Below are the code and all the weights of a small trained network. Each question names an input and a class and asks about switching units off, where a switched-off unit gives its printed mean instead of its output.

import numpy as np


def w(rows, s, z=0):
    codes = np.array(rows[::2]) - 128.0
    scale = np.full(codes.shape[1], s)
    scale[-1] = z or s
    return codes * scale


def f(y):
    return np.maximum(y, 0)


def log_softmax(a):
    a = a - a.max(-1, keepdims=True)
    return a - np.log(np.exp(a).sum(-1, keepdims=True))


def net(x, mask):
    res = np.array(x, float).reshape(1, 4) / 4 @ E
    y = f(res @ A[0][:, :-1].T + A[0][:, -1])
    res = res + np.where(mask, y, B[0][:, -1]) @ B[0][:, :-1]
    return log_softmax(res[-1] @ U[:, :-1].T + U[:, -1])


A, B = {}, {}
E = w([
[78,42,41,239],'x0',
[20,24,235,64],'x1',
[248,42,203,203],'x2',
[21,124,167,253],'x3',
],0.0061)
A[0] = w([
[118,103,203,117,139],'N1',
[85,166,107,55,97],'N2',
[110,137,134,181,144],'N3',
[127,195,125,42,107],'N4',
[73,107,170,159,100],'N5',
[138,230,79,165,214],'N6',
[88,205,90,60,27],'N7',
[86,143,144,203,121],'N8',
[139,162,138,177,127],'N9',
[54,164,81,115,201],'N10',
[75,150,138,141,147],'N11',
[86,145,143,208,132],'N12',
[195,150,119,102,129],'N13',
[68,137,164,193,88],'N14',
[130,103,125,107,163],'N15',
[209,166,133,178,3],'N16',
[30,113,49,145,136],'N17',
[113,196,82,112,104],'N18',
[174,130,168,86,41],'N19',
[111,97,166,125,91],'N20',
[114,95,213,133,133],'N21',
[123,127,59,158,158],'N22',
[166,132,166,63,113],'N23',
[177,95,94,110,187],'N24',
[169,132,120,162,78],'N25',
[87,83,108,247,100],'N26',
[127,94,147,97,154],'N27',
[121,115,166,131,111],'N28',
[154,129,162,75,108],'N29',
[82,86,210,151,107],'N30',
[69,92,195,177,145],'N31',
[168,115,125,161,114],'N32',
[200,193,127,138,90],'N33',
[66,16,76,66,104],'N34',
[125,116,92,156,80],'N35',
[121,56,156,146,120],'N36',
],0.015,0.0047)
B[0] = w([
[137,112,106,60,194],'N1',
[81,80,149,196,206],'N2',
[147,152,85,137,172],'N3',
[92,66,107,180,230],'N4',
[96,102,92,80,185],'N5',
[167,77,192,142,245],'N6',
[121,44,131,189,208],'N7',
[179,149,69,128,190],'N8',
[155,161,155,133,164],'N9',
[229,110,116,173,219],'N10',
[162,117,105,119,174],'N11',
[185,141,63,121,195],'N12',
[80,164,157,127,202],'N13',
[146,121,75,99,189],'N14',
[121,151,133,108,157],'N15',
[84,177,242,199,190],'N16',
[170,208,97,121,221],'N17',
[144,70,133,149,193],'N18',
[54,176,136,107,174],'N19',
[121,115,140,79,164],'N20',
[134,94,122,44,198],'N21',
[147,153,103,205,194],'N22',
[50,155,126,117,204],'N23',
[96,173,119,175,191],'N24',
[103,141,160,176,165],'N25',
[117,108,50,224,235],'N26',
[101,135,131,91,174],'N27',
[137,113,128,91,155],'N28',
[64,148,124,131,187],'N29',
[121,80,118,35,206],'N30',
[116,72,128,46,214],'N31',
[95,124,156,177,168],'N32',
[109,140,204,130,207],'N33',
[160,251,193,107,215],'N34',
[117,132,98,163,156],'N35',
[84,70,121,120,183],'N36',
],0.031,0.011)
U = w([
[174,247,186,121,226],'0',
[183,171,87,123,4],'1',
[106,84,214,31,102],'2',
[163,174,254,131,155],'3',
[80,158,77,182,147],'4',
[144,116,89,42,141],'5',
[30,189,115,98,99],'6',
[105,71,159,173,156],'7',
],0.0091,0.0041)

Each question gives the input, the list of numbers given to net, and the class t.
The units are the neurons (one row each of A and B). Each row of codes is followed by its name. A weight is (code - 128) times the scale printed after its matrix; where a second scale follows, it is the last column's (A, B and U).
mask holds one flag per neuron, in row order. A switched-off neuron (its flag False) gives its mean, the last column of its row in B, instead of its output. The means were averaged over made-up inputs and are rounded, as every weight is.
A unit's drop is (log p(t) with every unit on - log p(t) with that unit switched off) / (log p(t) with every unit on - log p(t) with every unit switched off).
The circuit of an input: a set's keep is (log p(t) with only the set's units on - log p(t) with every unit switched off) / (log p(t) with every unit on - log p(t) with every unit switched off). Starting from the 12 units with the biggest drops (on a tie, the unit counted first), units are removed one at a time, each time the one whose removal leaves the highest keep (on an exact tie, the one counted first), for as long as the keep stays at least 0.8.
circuit, biggest first: the units of the circuit, biggest drop first
k most important neurons: the k neurons with the biggest drops, biggest first
drop when u is switched off: that unit's drop, to one decimal
input [8,-6,8,-8], class 3: circuit, biggest first	N16
input [7,-1,7,-8], class 4: 3 most important neurons	N6, N24, N34
input [-3,-5,8,-8], class 3: 2 most important neurons	N16, N33
input [2,7,0,0], class 5: 3 most important neurons	N6, N16, N33
input [6,2,-8,-2], class 0: 2 most important neurons	N34, N17
input [-2,-4,1,-7], class 3: 2 most important neurons	N33, N26
input [-4,0,8,0], class 2: 4 most important neurons	N26, N21, N17, N22
input [6,-7,-5,-5], class 7: 4 most important neurons	N34, N18, N7, N6
input [6,4,-4,-1], class 1: 2 most important neurons	N16, N33
input [-2,-4,5,-6], class 3: 3 most important neurons	N16, N33, N26
input [8,-7,7,2], class 4: drop when N2 is switched off	0.0
input [-4,-5,-2,-7], class 7: drop when N4 is switched off	0.1
input [4,3,-4,7], class 1: drop when N26 is switched off	0.3
input [1,3,-8,-6], class 7: circuit, biggest first	N7
